[[112 127 126 127 140 136 141 117 122 126 127 128 135 134 126]
 [118 136 122 125 146 129 141 117 135 134 125 125 132 136 128]
 [ 99 113 133 129 136 146 141 112  99 118 134 131 140 129 122]
 [115 124 134 128 128 137 142 128 121 120 117 132 136 135 124]
 [107 120 132 130 134 141 137 119 103 119 132 130 136 126 124]
 [112 128 127 129 140 136 135 117 111 125 135 127 132 125 127]
 [129 125 119 125 129 130 120 121 109 116 125 117 135 132 132]
 [118 144 123 144 132 129 144 137 125 116 118 116 126 149 116]
 [112 125 137 141 119 108 123 130 132 124 132 132 102 115 120]
 [129 130 126 121 129 140 129 122 127 127 125 121 146 122 126]
 [107 132 118 129 156 134 131 103 106 132 153 121 128 117 130]]
Rows and columns are numbered from 1.
Give the entry in the top-right corner.
126
Give the entry in row 1 and column 3.
126
The bottom-right entry is 130
Give the entry at row 2, column 1.
118
The entry at row 1, column 1: 112
The entry in row 3 and column 2 is 113
The entry just left of the largest entry -> 129
Give the entry in row 2 and column 2.
136
Give the entry at row 3, column 1.
99
Give the maximum.
156
The entry in row 1 and column 2: 127
The entry directly below 142: 137
Give the entry just right of the centre entry.
111
The entry directly below the centre entry is 121
Give the bottom-left entry.
107
Give the entry just right of the largest entry.
134
The entry in row 3 and column 3 -> 133
Give the centre entry.
117
Give the entry just left of the centre entry.
135

[[140 144 128 100 136]
 [123 126 112 113 156]
 [122 114 120 104 158]
 [101 114 131 154 137]
 [145 112 139 119 114]
 [101 146 147 155 116]
 [113 150 132 113 134]]
The last entry, reading row by row -> 134
Report the first entry, reading row by row.
Answer: 140
The smallest entry in the last column: 114
Report the largest entry in the last row.
Answer: 150
The entry directly below the largest entry is 137
Report the entry in the bottom-left corner.
Answer: 113
Report the 4th entry, reading row by row.
Answer: 100
Report the entry directly below 140.
Answer: 123
The entry directly above the largest entry: 156
Report the 3rd entry on the main diagonal.
Answer: 120
Report the entry just right of the smallest entry.
Answer: 136
Report the third entry, reading row by row.
Answer: 128
The entry just right of 139 is 119
Report the entry directly above 139.
Answer: 131

Questions about the row below.
1) Give the entry just right of 106.
2) Give the entry just left of the smallest entry.
126,127,118,124,106,127,128,117,112,123,100,145
1) 127
2) 123

Read these off the table that follows.
1) The 5th entry, reading row by row?
2) The top-left entry?
3) The bottom entry of the column that holds the largest entry?
4) The 3rd entry, reading row by row?
5) The 2nd entry, reading row by row?
6) The first entry on the diagonal from the top-right corner?
7) The entry just left of 131?
8) The entry directly above 125?
[[128 128 121 133 122 126 127 128 114 136 109 106 126 129]
 [128 128 123 134 124 126 127 129 115 136 112 105 129 130]
 [129 128 121 134 127 125 127 131 119 141 113  99 134 137]
 [128 128 121 133 121 126 127 127 113 134 108 108 124 127]]
1) 122
2) 128
3) 134
4) 121
5) 128
6) 129
7) 127
8) 126

Read these off the table that follows. Rows and columns are numbered from 1.
1) The entry in row 3 and column 1?
2) The bottom-left entry?
3) The entry just right of the largest entry?
4) The entry in the top-left corner?
5) The entry at row 1, column 3?
6) The entry directly below the largest entry?
7) The entry in row 1 and column 2?
8) The entry in row 2 and column 1?
array([[127, 124, 115, 138, 146, 124, 136, 148, 127, 119],
       [128, 131, 136, 118, 113, 153, 134, 122, 125, 129],
       [127, 124, 115, 137, 145, 128, 138, 149, 126, 118],
       [127, 129, 130, 120, 118, 154, 138, 129, 123, 124],
       [123, 123, 116, 126, 131, 152, 145, 145, 119, 114],
       [141, 142, 151, 137, 130, 110, 115, 113, 146, 153],
       [124, 124, 118, 124, 128, 153, 144, 142, 119, 115],
       [141, 141, 149, 140, 134, 105, 115, 116, 147, 153],
       [129, 126, 119, 140, 147, 113, 130, 143, 131, 125],
       [139, 140, 149, 133, 126, 116, 117, 113, 143, 150],
       [139, 138, 144, 140, 137, 104, 117, 121, 145, 148],
       [127, 124, 115, 138, 146, 125, 137, 148, 127, 119],
       [131, 127, 122, 141, 147, 109, 127, 140, 134, 128],
       [131, 135, 144, 118, 108, 141, 124, 110, 130, 139],
       [136, 135, 137, 140, 140, 104, 119, 126, 141, 142],
       [137, 135, 138, 140, 140, 104, 119, 125, 142, 143]])
1) 127
2) 137
3) 138
4) 127
5) 115
6) 152
7) 124
8) 128

Questions about the matrix below.
1) Report the entry in the top-left corner.
2) Report the third entry on the diagonal from the top-right corner.
3) Report the entry directly above 132.
4) Report the entry just left of the smallest entry.
5) Report the entry directly above the centre entry.
6) Report the entry in the bottom-right corner.
7) Report the smallest entry in the first column.
8) Report the bottom-left entry.
[[121 139 128 131 133 138 109 123 149]
 [113 125 120 135 135 143 127 116 142]
 [141 131 126 125 126 125 112 140 131]
 [141 116 122 119 126 148 134 125 123]
 [143 112 124 125 127 107 122 138 119]
 [127 133 130 131 123 135 141 149 105]
 [124 123 127 136 132 125 122 149 114]]
1) 121
2) 112
3) 123
4) 149
5) 126
6) 114
7) 113
8) 124

Read these off the row that follows.
1) Find the second entry from the end.
2) Find the entry just left of 130.
3) Find the 1st entry.
4) Find the third entry from the left.
5) Find the entry just left of 116.
6) Find the second entry from the left.
7) Find the 4th entry from the end.
(146, 133, 124, 122, 130, 127, 141, 127, 124, 129, 116, 135, 126, 134, 119, 104)
1) 119
2) 122
3) 146
4) 124
5) 129
6) 133
7) 126

[[144 148 126 127 137 136 133 142 135 132 130 155 132 127]
 [129 130 145 130 126 145 133 135 145 129 138 127 148 151]
 [145 150 127 127 133 143 135 145 143 133 133 155 140 132]
 [145 151 135 127 127 157 138 151 157 132 142 151 157 151]
 [126 127 127 149 141 128 126 127 128 130 126 127 128 128]
 [146 152 133 127 128 156 138 151 156 133 140 153 155 148]
 [127 128 128 152 139 128 126 128 128 129 126 128 128 127]
 [126 126 143 138 126 130 128 127 130 127 131 127 133 140]
 [126 127 126 143 140 128 127 127 128 130 126 126 128 127]
 [127 128 130 150 134 128 126 127 128 128 126 128 128 127]]
Indices start at 1.
Which number is the entry in the bottom-left corner?
A: 127
Which number is the entry in row 1 and column 3?
A: 126
The entry at row 1, column 1 -> 144
Which number is the entry in row 2 and column 1?
A: 129
The entry in row 3 and column 2 is 150
Which number is the entry in the top-right corner?
A: 127
The entry in row 2 and column 2 is 130
Which number is the entry in row 3 and column 1?
A: 145
Which number is the entry just left of 139?
A: 152

x =
[[148 139 116 127 147 124 129 131 134 141 123 145 131 132]
 [123 133 145 113 113 116 127 130 125 119 131 135 117 133]
 [128 121 128 146 133 143 136 137 138 130 140 114 141 127]
 [123 133 145 113 113 117 127 130 125 119 131 134 117 132]
 [125 120 133 143 127 141 136 137 137 127 141 113 139 127]
 [149 139 115 127 148 124 129 131 134 141 123 146 131 133]
 [127 120 130 144 131 141 136 137 138 129 140 113 140 126]
 [133 122 122 151 141 146 137 137 141 136 139 115 146 127]
 [148 139 116 127 147 124 129 131 133 141 123 145 130 133]]
The last entry, reading row by row?
Answer: 133
The second entry from the end, reading row by row?
Answer: 130
The entry just right of the largest entry: 141
The entry in the top-left corner is 148
The bottom-left entry: 148
The last entry in the row that holds the largest entry is 127
The fifth entry in reading order -> 147
The second entry, reading row by row -> 139
The first entry on the diagonal from the top-right corner?
Answer: 132
The top entry of the column that holds the largest entry?
Answer: 127
The fifth entry from the end, reading row by row: 141
The entry directly below the largest entry?
Answer: 127
The 3rd-last entry, reading row by row?
Answer: 145
The third entry on the main diagonal?
Answer: 128
The largest entry?
Answer: 151
The smallest entry in the last column -> 126
The third entry, reading row by row?
Answer: 116
The 2nd largest entry?
Answer: 149
The third entry on the diagonal from the top-right corner is 114
The entry directly above 126 is 133
The 2nd entry on the main diagonal?
Answer: 133
